[[155 157 141]
 [145 132 133]]
:
[[155 157]
 [145 132]]

[[112 109 113 154 115]
 [140 145 139 105 137]
 [136 137 136 114 135]
 [125 121 126 136 128]
 [134 141 134 110 136]]
:
[[112 109]
 [140 145]]

[[126 138 150]
 [126 137 112]
 [135 110 133]
 [128 135 141]
 [130 124 118]]
:
[[126 138]
 [126 137]]

[[122 150 139 112 122]
 [115 141 128 123 122]
 [113 121 136 122 148]]
:
[[122 150]
 [115 141]]

[[118 145 148]
 [132 123 151]]
:
[[118 145]
 [132 123]]

[[134 146 121 135 137]
 [132 149 120 126 137]
 [139 156 116 126 131]
 [133 139 121 126 133]]
:
[[134 146]
 [132 149]]

[[115 146 115]
 [131 131 110]
 [101 145 121]]
:
[[115 146]
 [131 131]]
---
[[123 127 128 126 126 117 142 148 122 141 124 150 122]
 [129 124 137 127 150 121 140 132 127 122 134 118 116]]
:
[[129 124 137 127 150 121 140 132 127 122 134 118 116]
 [123 127 128 126 126 117 142 148 122 141 124 150 122]]

[[117 112 117 132 141 145 103 131 117 118 140 117 102 107 132 144]
 [116 113 121 139 128 132 119 131 115 107 127 122 117 120 134 139]
 [135 120 123 120 120 133 141 129 122 138 125 122 121 117 122 137]
 [107 110 121 144 131 147 130 124  99 113 147 126 115 112 126 148]
 [119 100 115 138 125 147 116 137 125 120 138 109 112 117 138 148]
 [138 113 119 146 148 119 130 125 125 128 145 153 141 137 113 126]]
:
[[138 113 119 146 148 119 130 125 125 128 145 153 141 137 113 126]
 [135 120 123 120 120 133 141 129 122 138 125 122 121 117 122 137]
 [119 100 115 138 125 147 116 137 125 120 138 109 112 117 138 148]
 [117 112 117 132 141 145 103 131 117 118 140 117 102 107 132 144]
 [116 113 121 139 128 132 119 131 115 107 127 122 117 120 134 139]
 [107 110 121 144 131 147 130 124  99 113 147 126 115 112 126 148]]

[[125 127 126 126 130 130]
 [116 107 112 113 129 140]
 [134 147 140 138 125 120]
 [133 139 138 137 129 121]
 [128 132 129 130 125 126]
 [129 136 132 130 125 123]]
:
[[134 147 140 138 125 120]
 [133 139 138 137 129 121]
 [129 136 132 130 125 123]
 [128 132 129 130 125 126]
 [125 127 126 126 130 130]
 [116 107 112 113 129 140]]

[[140 134]
 [134 106]
 [120 141]
 [128 114]
 [109 135]
 [108 129]]
:
[[140 134]
 [134 106]
 [128 114]
 [120 141]
 [109 135]
 [108 129]]

[[131 131 132 128]
 [151 155 140 132]
 [125 126 137 144]]
:
[[151 155 140 132]
 [131 131 132 128]
 [125 126 137 144]]

[[113 108 137 132 156 129 128 137 132  98]
 [135 144 103 140 110 124 116 125 126 134]
 [114 122 107 115 134 114 139 134 120 100]
 [134 146 120 115 143 122 128 147 121 134]]
:
[[135 144 103 140 110 124 116 125 126 134]
 [134 146 120 115 143 122 128 147 121 134]
 [114 122 107 115 134 114 139 134 120 100]
 [113 108 137 132 156 129 128 137 132  98]]

[[125 139 125 135 136]
 [127 127 137 124 106]
 [146 143 122 131 133]
 [121 117 126 124 130]]
:
[[146 143 122 131 133]
 [127 127 137 124 106]
 [125 139 125 135 136]
 [121 117 126 124 130]]
